Each row is followed by its class number.
[ 189  -60  250   56 -899 -116 -476  222  615  -28  206  450 -835  190
  249  165 -268  -80    4   42  251  -36   28 -125 -222 -113  249 -738
  414  437  265  395  131]
7
[  40  -64  -69  -61  173 -239  461   71   50 -106  109 -138   16  -77
 -256 -151 -197 -294  163   57 -160  186   69 -168  -16 -257 -203  -64
 -226 -384   56  120 -162]
1
[  88  -76  177  -61 -777 -168 -464  134  590  -13   92  492 -722  208
  132  244 -352  -34   24   84  372   19   91  -41 -279 -145  125 -648
  385  445  193  409  190]
7
[ 121 -143  200  -68 -753 -198 -384  172  625   -4  101  519 -736  210
  130  219 -360  -53    1   36  419   55   95  -77 -269 -177  183 -618
  402  384  217  406  187]
4
[ 152   80 -428 -184  125   72  289 -445   77 -261 -178 -314  179  310
  -54  183 -154 -139   61  439  360   80 -429  -34 -283 -137  112  477
  123  -69  -16 -192  345]
4
[ -15   46 -100  -75  168 -155  346  -13 -149  -34   79 -135  237 -334
 -275 -227 -161 -131    8 -205 -408  194  327  -38  103 -221 -161   43
 -430 -302   -1  170 -164]
12
[ 154  -17  165  145 -844 -118 -473  234  612 -108  191  447 -802  260
  234  252 -304  -67   91   39  298  -10  -30 -118 -238  -92  170 -599
  392  377  281  377  153]
7
[  28  138 -530 -122   90   66   28  -85  311 -106  -81  -72  350   13
 -126   76  -75 -164 -164  -45 -110  227  257   35 -471 -236  216   99
 -149  409    9   14  429]
8
[  94   72 -398 -204   76   -6  275 -405  100 -272 -123 -271   48  321
 -116  210 -223 -156   62  412  374   97 -398  -51 -275 -162   62  537
  141 -103   51 -161  387]
6
[  60   23  -19  -88  -23 -160  480  -87  -40   89   52 -133  -13  -41
 -387  -62 -307 -219  155   16  -94   54  -18 -100   38 -225 -178 -188
 -187 -219  161  230  -68]
7
[   5  191 -525 -174   72   33  132 -136  322 -140  -76 -107  349  -34
 -204  145 -136 -181  -64  -82 -165  137  249    0 -451 -227  217  190
 -150  224  106   27  457]
6
[ 107   95 -334 -165  154   36  152 -307  -25  -93 -161 -148  235  330
  -21   39 -105 -131  -58  379  328  160 -158   -9 -332 -182  -55  150
   -2  545 -183  -28  276]
6
[ 104  145 -229 -370  206   99    6  -47  437 -150   96  278  412   55
  287  112   33 -256  -91  125  146   64  108   49  -92 -285  223  241
 -261  538 -127   32  535]
3
[  73   -2 -112  -99  149 -137  451  -79  -31  -67   23 -187  179  -75
 -268 -134 -172 -299  149  126 -145  113   52 -148  -97 -215 -181 -151
 -254 -208  -28  141 -127]
2
[ 164   98 -397 -124   48   45  257 -422   29 -270 -150 -307   47  305
  -99  214 -182 -146   59  433  356   76 -473  -82 -248 -126   58  529
  138 -162   47 -169  346]
2
[-263  -23 -315 -351  -81 -175   16 -223  411  -83   42   66  -33  -69
 -196    5 -212 -175 -163   57 -211  293  437  148 -630 -271  113 -147
 -106  390   22  164  415]
3
[ -40  -43  -88 -141  162 -191  439  -89  -47  -68   66 -155  112 -161
 -302 -203 -179 -224  104  109 -185  171   84  -88  -42 -213 -225  -75
 -242 -369   -1  115 -155]
12
[  64   89 -391 -210  100   46  248 -411   98 -312 -111 -284   84  259
  -70  156 -169 -108   53  382  295  105 -362  -16 -239 -123   50  511
   91 -118   11 -164  334]
9
[ -52   37   -7 -368  291   -7   59  216  282 -212  146  250  468  -13
  324 -134  184 -169  -98   -7   84  104  228   20  -91 -166   68  131
 -260  305 -136   18  193]
11
[ -35   -6  -74  -76  182  -65  318    1 -195  -18   31 -171  242 -313
 -257 -264  -99 -118   -6 -152 -365  222  277  -38   96 -172 -115    3
 -382 -235  -35  148 -142]
0
[  61   89 -123 -422  226   20    4    9  423 -104  143  353  361    1
  326   -5   47 -267 -126  153  109   79  134   37  -60 -279  229  110
 -268  549 -148   57  466]
10
[  44  -43 -100  -89   95 -167  449  -65  -56  -23   68 -191   45  -81
 -291 -138 -194 -239  169  114 -126  127  -11 -155   -7 -209 -211  -46
 -186 -339   48   99 -156]
9
[-288   -3 -358 -296  -40 -172   23 -156  373  -92   66   65   18  -86
 -209  -62 -186 -174 -173    7 -273  276  472  176 -651 -295  143 -135
  -89  341   77  165  410]
6
[  43   67   18 -380  260   11  -13  180  339 -186  166  240  433   -8
  373  -67  145 -148 -125  -41   73   33  244   10  -20 -161   80   77
 -246  440 -181   19  191]
8
[ 126  224 -601 -159   60   54   46 -258  231  -48 -117 -156  455  -86
 -172   83 -116 -197 -192  -55 -182  185  236   -6 -481 -223  303  141
 -206  436  -14   20  435]
10
[  43  218 -503 -160   44   98   54 -165  246  -91  -90 -120  410 -107
 -195  140 -106 -140 -122  -43 -228  150  219   25 -457 -189  212   99
 -203  294    8   -3  392]
12
[   1   33  -75 -112  176 -102  335  -60 -230   18   16 -191  294 -278
 -247 -206  -70 -135  -12 -124 -375  183  240  -39  105 -161 -151  -34
 -409 -238  -86  160 -215]
1
[  98  105 -380 -152   73  -15  118 -340   -8  -76 -152  -79  221  346
  -30   98 -154 -139  -38  367  331  167 -151    4 -347 -203  -69  168
  -19  551 -177   19  285]
1
[  -4   -7 -280 -231  229   17  307 -336 -127 -163 -299 -361  271  291
  -61  -38   13 -156  -63  451  376  192 -289   46 -398 -129   -5  245
   59  169  -78 -137  263]
6
[ 103  112 -116 -310  245   39  137   74  287  -85  127  228  471  -59
  234 -185   68 -333 -130   48    8   36  222  -30 -193 -305  245 -119
 -290  545  -78   76  366]
10
[ 197  -15  131  122 -816 -155 -474  216  587 -134  175  440 -753  223
  238  268 -273 -109   72   47  267   -1    5 -148 -289 -114  178 -596
  336  395  240  368  127]
5
[-314  -20 -288 -329  -89 -195   27 -159  388 -133   82  114  -94  -54
 -221    1 -230 -153 -125   57 -248  243  455  151 -622 -263   80 -155
  -92  306   78  188  406]
2
[  35  143 -205 -431  227  138   64 -123  374 -166   63  228  456   33
  207   99  -25 -295  -50  235   75   17   80   43 -163 -286  235  160
 -286  495 -141   39  531]
0
[ 140   99 -384 -136  128   91  142 -334  -65  -96 -198 -149  275  339
  -11   87 -122  -98  -32  345  336  165 -176   15 -343 -190  -73  166
  -25  554 -181  -38  267]
8
[ 205  121 -406 -117   72   20  258 -425  163 -316  -86 -283   49  339
  -99  284 -265 -178  110  405  339   30 -403  -98 -287 -150   82  446
  104  -62   45 -148  345]
4
[ 288   46   -3  214 -685 -113 -575  283  483 -131  147  420 -527  145
  241  188 -316  -45   11  -89  225   64  170  -76 -300 -188  194 -556
  295  640  163  347  206]
5
[  81   65  -33  -51   -2 -173  452  -59  -70  -10   68 -168   -2 -114
 -388  -28 -314 -235  176   40 -181   38  -26 -174   -8 -243 -193 -167
 -207 -367  173  158  -88]
12
[-154  132 -334  -97   54 -126   21  -79  447 -149  149   40   79  -95
 -242  -76 -226 -123 -136 -172 -359  163  464   87 -459 -206  128   -6
 -159  261  109  167  253]
10
[-177   52 -248 -194   38 -146   55  -68  349    5  106   77  121 -193
 -259 -179 -148 -110 -284 -124 -356  220  492  151 -382 -245  160  -66
 -172  228   37  162  282]
2
[ 113  166 -223 -384  220   68    2   -3  414 -171  139  291  430   50
  268   62  -36 -299 -101  141   85   60  180   12 -118 -348  225  125
 -313  623 -173   76  493]
0
[ -60   29 -103  -81  195 -127  328  -87 -156  -42   -1 -215  283 -292
 -255 -188  -92 -134   21 -113 -381  214  280  -20   20 -144 -174   49
 -423 -241  -67  116 -145]
3
[ 192  160 -382 -105  162   59  146 -325  -21 -130 -197 -196  285  351
   -9  123 -155 -130  -26  320  319  137 -191  -33 -362 -187  -36  161
  -25  541 -181  -52  251]
12
[ -26   55 -101 -106  165  -75  314  -75 -202  -30    3 -198  234 -265
 -227 -173  -99 -110   16 -144 -377  184  254  -43   86 -150 -138   13
 -411 -210  -53  146 -161]
9
[  49  -21 -291 -248  180   32  277 -331 -101 -120 -259 -317  211  249
  -21  -54    5 -151 -101  440  402  236 -314   47 -330 -161   18  219
   51  198 -105 -139  292]
9
[  -6   69    6 -369  235   -8  -20  191  257 -167  110  188  429  -37
  338  -62  190 -150 -120   -8   43   81  206   -2  -43 -143   53  119
 -245  316 -183   17  162]
1
[-182   25 -262 -189   21 -216   36   14  446  -82  152   81   52 -164
 -202 -188 -202 -139 -236 -166 -319  275  566  156 -429 -293  140  -49
 -165  342   50  148  321]
3
[  86  105  -69 -327  263   32   85  155  322 -106  163  223  455   22
  297 -134   84 -319 -114   96   22   59  262  -18 -227 -320  181 -234
 -286  648 -130   78  357]
7
[  85  131  -20 -359  264   11   59  201  352 -211  144  180  524  -38
  335 -103  138 -236  -82  -26   30    9  224  -55 -107 -184  134   32
 -265  417 -142   35  224]
5
[  60  164 -143 -388  263   93   44   31  390 -193   98  224  436   93
  302   78   23 -272  -67  154  107   27   74    5  -76 -259  230  168
 -253  470 -175    2  461]
6
[ 175   -9  196   81 -841 -143 -468  256  573  -61  166  470 -746  175
  230  190 -286  -83   14   14  252  -10  -12 -148 -252 -123  247 -685
  396  356  278  365  137]
9
[ 176  -47  196   85 -865 -142 -488  219  585  -81  137  484 -798  182
  239  212 -303  -85   -2   56  301   25    0 -114 -231 -117  231 -636
  367  437  227  368  174]
12
[  23  -27 -277 -256  118   54  239 -371 -154 -133 -311 -311  193  288
  -37   45   28 -120  -58  457  432  185 -386   75 -327  -70   20  222
   88  172  -93 -145  260]
11
[ 166 -142  208  -94 -743 -197 -408  149  597   23   78  509 -637  225
  170  206 -343  -86   -4   93  444   50  129  -72 -302 -206  177 -713
  368  533  107  388  165]
3
[ 151  152  -58 -301  244   91  104  107  301 -140  116  147  494   13
  303 -101   50 -325  -97  104   15    8  162  -74 -200 -305  215 -157
 -268  580 -148   26  349]
12
[  92  141   11 -326  245   38   -6  230  298 -178  138  147  461   -5
  353  -16  125 -175  -72  -45   63    0  139  -71   -8 -159  108  149
 -203  319 -151  -21  205]
6
[ -14  -18 -296 -242  211   20  247 -323 -128 -140 -279 -270  229  279
  -41  -21   35 -135  -99  434  408  229 -289   88 -353 -124   -3  251
   26  237  -98 -109  306]
5
[ -12  -16  -37  -67  -26 -188  473  -61 -151   43   94 -129  -71 -109
 -437  -65 -281 -210  182    2 -142   54   -4 -135   39 -207 -225  -65
 -171 -427  202  183 -104]
6
[  73    0    7  -47   -4 -184  458  -31  -61   17   90 -143  -11  -85
 -343  -75 -294 -235  168   33 -116   76   13 -164   24 -246 -187 -155
 -209 -302  108  148  -83]
3
[-189   88 -355 -203   19 -146   58  -95  412  -75  121   82  133 -120
 -295 -108 -232 -155 -171  -84 -328  200  508   90 -506 -286  105  -60
 -165  319   83  193  307]
0
[  38   32 -331 -223  170   17  243 -413 -106 -151 -249 -324  208  307
  -66  108  -41 -128  -33  451  398  161 -359   43 -324 -109  -41  377
   57  150  -84 -141  288]
6
[ 164  -81  268   66 -841 -179 -488  289  674  -69  221  546 -838  169
  302  109 -281 -107  -12   10  251   29   91 -131 -245 -148  269 -765
  365  504  240  413  147]
10
[  65  215 -563 -120    0   37   30 -193  272  -75    0  -80  348 -107
 -230  163 -117 -139 -132  -80 -231  141  219    8 -420 -174  194  192
 -183  242   62   22  358]
12
[  16    0 -290 -192  205  105  281 -384 -109 -177 -318 -346  223  318
  -48   56   19  -90  -44  419  430  171 -408   81 -363  -68  -25  273
   97   93  -51 -165  252]
8
[ 103   85 -132 -446  263   32   10   29  446 -134  164  328  388   35
  352   -2   -6 -282 -131  135   93   80  232   58  -91 -358  255   91
 -258  692 -191   52  528]
6
[ -31  -99  -17  -75  122 -217  450    0    2  -83  103 -145  -20 -108
 -290 -178 -172 -247  169   87 -121  169   23 -115   -3 -188 -226  -51
 -172 -436  106  126 -151]
3
[ 110   86  -97 -349  187   55  190   60  260  -42  107  179  441  -48
  223 -173   76 -352 -169   86   75   48  143  -52 -146 -315  285 -143
 -242  525  -57   62  475]
4
[  79  121 -161 -473  254   35   35  -48  466 -144  108  305  408   61
  296   68    4 -288 -138  149  102   74  149   31 -112 -320  266  144
 -272  532 -163   45  492]
11
[  56   97 -134 -454  317   76   -5    1  458 -147  137  290  445  -15
  310    3   72 -269 -153  146   49   87  209   57  -79 -312  218  154
 -312  555 -179   60  464]
0
[-160   71 -342 -194   59 -170  121  -75  385  -51  119   32  157 -195
 -284 -207 -186 -185 -239 -130 -353  249  485  129 -458 -293  170  -70
 -187  253   70  161  330]
5
[  28   12 -315 -204  235   50  310 -375 -131 -166 -261 -335  290  274
  -74    7   -6 -137  -36  454  358  169 -341   54 -380 -129  -64  250
   33  120  -69 -157  242]
8
[  54 -109  -11 -106   90 -146  449    5  -27   29   38 -134   66 -108
 -239 -209 -138 -259  100   95  -80  176   20 -119   28 -214 -151 -198
 -200 -227   16  144 -135]
12
[  62   32 -364 -146   82   -7  223 -336   97 -289  -94 -219   18  323
  -39  186 -147 -100   55  385  340  136 -360    5 -210 -140   37  508
  105 -126   -2 -159  303]
1
[-111  143 -383 -158   85  -87  103  -87  409 -117   68  -25  215  -74
 -249  -85 -213 -173 -167 -109 -315  199  431   83 -489 -287  175   12
 -154  285   81  141  344]
6
[  20  -52  -49  -86  149 -152  397  -18 -113  -30   38 -182  108  -91
 -277 -169 -124 -229  114   54 -131  132    8 -120   17 -162 -159 -134
 -179 -345   36  117 -194]
11
[ -10  -28 -300 -229  242   39  259 -325 -147  -89 -281 -289  272  274
  -42  -33   57 -110 -105  431  404  228 -303  108 -303 -129  -10  300
   50  196 -106 -135  284]
6
[ 130  174 -254 -393  259   41   41  -29  485 -137  158  333  461   -4
  243   67  -28 -344 -119   61   32   47  232   32 -148 -357  275  157
 -347  619 -113  100  549]
5
[ 147  175 -263 -415  181   69   36  -40  504 -138  160  311  386   38
  277   91   -1 -314 -120  113   73   50  138   -7 -139 -330  287  129
 -270  583  -93   65  532]
9
[ 119   79  -12 -374  235  -15   18  182  305 -106  184  238  447  -65
  324 -136  126 -215 -164  -12   52   50  243  -50  -60 -222  132  -15
 -245  497 -185   36  196]
0
[ 171  134  -86 -328  229   47  130   90  342 -118  137  168  471   33
  284  -92   34 -352 -104   87   50   -1  226  -77 -245 -336  217 -220
 -269  677 -134   67  388]
4
